[[118 131 134 126 122]
 [123 126 136 137 122]
 [141 135 125 123 126]
 [129 151 147 116 145]
 [136 129 126 116 122]
 [123 125 133 142 127]
 [128 124 135 139 123]
 [127 144 132 132 136]
 [135 142 130 124 120]]
|
[[135 142 130 124 120]
 [127 144 132 132 136]
 [128 124 135 139 123]
 [123 125 133 142 127]
 [136 129 126 116 122]
 [129 151 147 116 145]
 [141 135 125 123 126]
 [123 126 136 137 122]
 [118 131 134 126 122]]

[[148 132 113 139 118]
 [139 131 130 110 141]
 [121 128 140 123 129]
 [121 125 137 131 119]
 [132 128 123 121 137]
 [109 121 131 126 133]
 [130 126 133 141 109]
 [135 141 119 135 134]
 [135 114 129 113 127]
 [125 123 136 114 133]
 [111 155 132 144 145]]
|
[[111 155 132 144 145]
 [125 123 136 114 133]
 [135 114 129 113 127]
 [135 141 119 135 134]
 [130 126 133 141 109]
 [109 121 131 126 133]
 [132 128 123 121 137]
 [121 125 137 131 119]
 [121 128 140 123 129]
 [139 131 130 110 141]
 [148 132 113 139 118]]

[[107  98 152 105 129]
 [123 117 136 121 133]]
|
[[123 117 136 121 133]
 [107  98 152 105 129]]

[[120 123 122 137 136 106 127]
 [147 140 119 133 132 149 116]
 [130 127 128 126 127 133 130]]
|
[[130 127 128 126 127 133 130]
 [147 140 119 133 132 149 116]
 [120 123 122 137 136 106 127]]

[[144 102 138 115 133 124 110 144 140]
 [127 122 114 115 136 117 133 112 125]
 [135 114 127 142 117 144 135 124 131]
 [142 116 126 126 120 119 128 133 126]
 [141 118 124 122 121 120 123 135 125]
 [122 143 121 125 133 135 110 135 131]
 [128 133 123 136 131 124 108 115 131]
 [118 129 131 123 127 140 143 136 144]
 [154 138 128 122 131 136 131 120 129]]
|
[[154 138 128 122 131 136 131 120 129]
 [118 129 131 123 127 140 143 136 144]
 [128 133 123 136 131 124 108 115 131]
 [122 143 121 125 133 135 110 135 131]
 [141 118 124 122 121 120 123 135 125]
 [142 116 126 126 120 119 128 133 126]
 [135 114 127 142 117 144 135 124 131]
 [127 122 114 115 136 117 133 112 125]
 [144 102 138 115 133 124 110 144 140]]

[[152 132 120 141 129 142 124 152]
 [156 125 110 150 131 151 155 145]
 [155 135 114 141 113 142 110 142]
 [122 151 143 124 144 114 127 125]]
|
[[122 151 143 124 144 114 127 125]
 [155 135 114 141 113 142 110 142]
 [156 125 110 150 131 151 155 145]
 [152 132 120 141 129 142 124 152]]
---
[[117 115 131 114 131 113 127 134 116 117 117 127 112 125]
 [108 104 137 104 142 101 129 145 106 109 108 129 100 130]
 [136 134 116 130 127 121 136 134 118 135 136 116 123 126]]
|
[[125 112 127 117 117 116 134 127 113 131 114 131 115 117]
 [130 100 129 108 109 106 145 129 101 142 104 137 104 108]
 [126 123 116 136 135 118 134 136 121 127 130 116 134 136]]

[[144 101]
 [131 121]
 [139 116]
 [137 126]]
|
[[101 144]
 [121 131]
 [116 139]
 [126 137]]

[[154 143 110 118 109 141 124]
 [142 134 124 126 120 138 118]
 [130 132 125 130 123 134 128]]
|
[[124 141 109 118 110 143 154]
 [118 138 120 126 124 134 142]
 [128 134 123 130 125 132 130]]

[[130 132 128 140 135 126]
 [122 128 121 133 129 130]
 [112 133 122 133 118 122]
 [136 129 145 135 141 112]
 [122 136 133 129 117 125]
 [123 151 130 111 132 125]]
|
[[126 135 140 128 132 130]
 [130 129 133 121 128 122]
 [122 118 133 122 133 112]
 [112 141 135 145 129 136]
 [125 117 129 133 136 122]
 [125 132 111 130 151 123]]

[[152 123]
 [152 134]
 [154 122]
 [129 134]
 [154 131]
 [129 135]
 [149 123]
 [157 123]
 [129 134]
 [152 123]
 [157 123]
 [157 122]]
|
[[123 152]
 [134 152]
 [122 154]
 [134 129]
 [131 154]
 [135 129]
 [123 149]
 [123 157]
 [134 129]
 [123 152]
 [123 157]
 [122 157]]

[[126 128 128 132 117 128 128 128 129 133 130]
 [130 137 128 141 152 130 128 128 128 123 124]]
|
[[130 133 129 128 128 128 117 132 128 128 126]
 [124 123 128 128 128 130 152 141 128 137 130]]
---
[[113 125 125 121 130 143 131]
 [116 142 140 134 120 131 143]
 [124 122 133 141 129 114 140]
 [116 148 124 130 136 133 138]
 [126 132 123 113 134 134 124]
 [104 128 133 129 122 132 120]
 [130 137 149 132 121 128 134]
 [126 147 119 121 109 134 124]
 [125 117 141 142 124 127 121]
 [133 136 139 127 142 124 129]
 [132 130 122 141 130 136 125]]
|
[[131 113 125 125 121 130 143]
 [143 116 142 140 134 120 131]
 [140 124 122 133 141 129 114]
 [138 116 148 124 130 136 133]
 [124 126 132 123 113 134 134]
 [120 104 128 133 129 122 132]
 [134 130 137 149 132 121 128]
 [124 126 147 119 121 109 134]
 [121 125 117 141 142 124 127]
 [129 133 136 139 127 142 124]
 [125 132 130 122 141 130 136]]

[[126 138 126 128 129 128]
 [128 115 128 128 127 129]
 [125 149 124 128 130 128]
 [130 127 130 128 128 127]
 [129 123 129 128 127 128]
 [129 118 129 128 127 128]
 [126 133 126 128 129 128]
 [126 132 126 128 128 127]]
|
[[128 126 138 126 128 129]
 [129 128 115 128 128 127]
 [128 125 149 124 128 130]
 [127 130 127 130 128 128]
 [128 129 123 129 128 127]
 [128 129 118 129 128 127]
 [128 126 133 126 128 129]
 [127 126 132 126 128 128]]

[[127 126 126 127 126]
 [134 157 110 128 117]
 [129 124 124 128 133]
 [128 126 126 128 132]
 [130 126 120 114 129]
 [124 132 132 127 119]
 [129 123 127 126 129]
 [127 127 127 128 129]
 [127 132 141 149 123]]
|
[[126 127 126 126 127]
 [117 134 157 110 128]
 [133 129 124 124 128]
 [132 128 126 126 128]
 [129 130 126 120 114]
 [119 124 132 132 127]
 [129 129 123 127 126]
 [129 127 127 127 128]
 [123 127 132 141 149]]

[[126 125 142 131 129 129 134 122 125 127 128 123 119]
 [134 127 155 121 131 122 140 122 125 127 127 126 124]
 [130 124 115 130 125 133 131 118 133 130 130 128 128]
 [132 129 121 125 122 133 129 120 132 127 128 135 127]
 [131 135 109 122 138 127 125 127 132 125 130 123 129]
 [133 126 111 124 134 131 136 140 124 120 128 131 127]]
|
[[119 126 125 142 131 129 129 134 122 125 127 128 123]
 [124 134 127 155 121 131 122 140 122 125 127 127 126]
 [128 130 124 115 130 125 133 131 118 133 130 130 128]
 [127 132 129 121 125 122 133 129 120 132 127 128 135]
 [129 131 135 109 122 138 127 125 127 132 125 130 123]
 [127 133 126 111 124 134 131 136 140 124 120 128 131]]

[[134 118 126 136 123 139 119 135 122 124]
 [104 124 121 125 128 136 135 130 124 127]
 [117 125 129 114 129 131 135 122 129 131]
 [134 123 104 133 129 137 117 137 124 117]]
|
[[124 134 118 126 136 123 139 119 135 122]
 [127 104 124 121 125 128 136 135 130 124]
 [131 117 125 129 114 129 131 135 122 129]
 [117 134 123 104 133 129 137 117 137 124]]

[[108 140 110 112 132]
 [155 106 152 151 115]
 [111 145 107 151 156]
 [157 102 153 148 108]
 [127 128 126 129 126]]
|
[[132 108 140 110 112]
 [115 155 106 152 151]
 [156 111 145 107 151]
 [108 157 102 153 148]
 [126 127 128 126 129]]
